Below is a small trained network, with its code and all its weights. Each question gives an input and a class and asks what happens when units are switched off, that is, made to give their printed mean instead of their output.

import numpy as np


def w(rows, s, z=0):
    codes = np.array(rows[::2]) - 128.0
    scale = np.full(codes.shape[1], s)
    scale[-1] = z or s
    return codes * scale


def norm(h):
    return h / np.sqrt((h * h).mean(-1, keepdims=True) + 1e-5)


def f(y):
    return np.maximum(y, 0)


def log_softmax(a):
    a = a - a.max(-1, keepdims=True)
    return a - np.log(np.exp(a).sum(-1, keepdims=True))


def net(x, mask):
    res = np.array(x, float).reshape(1, 2) / 4 @ E
    u = 0
    for l in range(3):
        y = f(norm(res) @ A[l][:, :-1].T + A[l][:, -1])
        res = res + np.where(mask[u : u + 6], y, B[l][:, -1]) @ B[l][:, :-1]
        u += 6
    return log_softmax(norm(res)[-1] @ U[:, :-1].T + U[:, -1])


A, B = {}, {}
E = w([
[18,127,232,70,109,188,124,148],'x0',
[57,84,131,172,2,122,127,188],'x1',
],0.0082)
A[0] = w([
[119,75,176,197,87,57,166,108,152],'L0N0',
[192,147,43,136,153,113,132,81,119],'L0N1',
[213,253,139,182,189,207,212,34,55],'L0N2',
[84,88,180,123,179,171,27,213,120],'L0N3',
[102,83,210,118,160,156,156,36,5],'L0N4',
[77,210,138,51,111,104,135,61,87],'L0N5',
],0.0057,0.002)
B[0] = w([
[200,129,223,134,177,207,167,134,199],'L0N0',
[170,195,124,100,220,118,158,190,248],'L0N1',
[176,149,23,64,1,34,191,85,254],'L0N2',
[241,98,72,157,135,92,44,173,216],'L0N3',
[28,162,40,74,131,223,88,112,183],'L0N4',
[140,28,58,94,213,116,103,204,181],'L0N5',
],0.0064,0.0051)
A[1] = w([
[121,93,176,126,150,191,75,133,169],'L1N0',
[44,125,171,71,150,136,64,142,180],'L1N1',
[143,141,120,119,162,119,171,2,88],'L1N2',
[166,129,90,194,164,133,176,149,11],'L1N3',
[148,112,65,153,103,70,173,186,10],'L1N4',
[137,44,175,166,18,157,87,120,90],'L1N5',
],0.0083,0.0012)
B[1] = w([
[123,122,72,204,197,138,125,87,208],'L1N0',
[254,117,107,103,185,92,59,72,223],'L1N1',
[194,151,6,115,66,34,185,88,188],'L1N2',
[96,77,122,132,112,137,96,119,199],'L1N3',
[157,114,142,82,201,144,94,111,220],'L1N4',
[85,176,122,128,131,124,183,135,254],'L1N5',
],0.0098,0.0069)
A[2] = w([
[177,236,126,42,163,54,255,27,83],'L2N0',
[241,88,115,7,127,90,96,1,102],'L2N1',
[226,208,44,64,68,77,51,125,155],'L2N2',
[212,57,137,200,176,83,149,116,148],'L2N3',
[77,226,121,227,191,41,209,71,82],'L2N4',
[151,199,26,31,72,39,175,153,1],'L2N5',
],0.0056,0.00096)
B[2] = w([
[104,135,85,169,73,93,123,180,208],'L2N0',
[96,157,172,165,62,137,140,147,245],'L2N1',
[64,157,137,159,157,137,197,107,226],'L2N2',
[137,92,156,58,101,112,107,138,182],'L2N3',
[120,148,154,133,96,154,150,127,175],'L2N4',
[157,171,35,35,124,11,142,139,201],'L2N5',
],0.012,0.011)
U = w([
[147,70,91,132,61,167,146,5,7],'0',
[199,15,171,52,101,121,122,170,117],'1',
[148,194,29,73,98,28,172,107,143],'2',
[54,153,182,197,61,197,181,170,156],'3',
[131,151,136,135,240,169,26,53,131],'4',
],0.017,0.011)

Each question gives the input, the list of numbers given to net, and the class t.
The units are the neurons (one row each of A and B). Each row of codes is followed by its name. A weight is (code - 128) times the scale printed after its matrix; where a second scale follows, it is the last column's (A, B and U).
mask holds one flag per neuron, layer by layer. A switched-off neuron (its flag False) gives its mean, the last column of its row in B, instead of its output. The means were averaged over made-up inputs and are rounded, as every weight is.
A unit's drop is (log p(t) with every unit on - log p(t) with that unit switched off) / (log p(t) with every unit on - log p(t) with every unit switched off).
unit that matters most: the unit with the biggest drop
k most important neurons: the k neurons with the biggest drops, biggest first
top k neurons in layer l: the k neurons of layer l with the biggest drops, biggest first
drop of u: that unit's drop, to one decimal
input [-3,5], class 3: top 4 neurons in layer 0 : (L0N2 L0N1 L0N0 L0N3)
input [5,6], class 3: most important neuron : (L0N2)
input [5,5], class 3: 2 most important neurons : (L0N2 L2N5)
input [2,2], class 3: 4 most important neurons : (L1N5 L0N1 L0N2 L2N5)
input [4,1], class 4: 2 most important neurons : (L0N2 L2N5)
input [5,3], class 4: 2 most important neurons : (L0N2 L1N0)
input [0,1], class 3: 4 most important neurons : (L0N1 L2N5 L1N1 L0N2)
input [-3,4], class 1: top 3 neurons in layer 1 : (L1N4 L1N2 L1N3)
input [-8,8], class 1: 3 most important neurons : (L0N2 L1N2 L0N0)
input [6,-5], class 4: 2 most important neurons : (L0N5 L1N2)
input [2,3], class 3: 4 most important neurons : (L1N5 L0N2 L1N2 L2N5)
input [-6,7], class 1: 2 most important neurons : (L0N2 L1N2)
input [8,3], class 4: top 2 neurons in layer 1 : (L1N0 L1N1)
input [4,4], class 3: top 3 neurons in layer 1 : (L1N5 L1N4 L1N2)
input [4,5], class 3: unit that matters most : L1N5
input [-3,6], class 3: top 2 neurons in layer 0 : (L0N2 L0N0)
input [-8,3], class 1: top 3 neurons in layer 1 : (L1N2 L1N3 L1N5)
input [0,6], class 3: drop of L0N2 : 0.9
input [-8,6], class 1: drop of L0N2 : 0.3
input [1,4], class 3: drop of L0N2 : 1.0
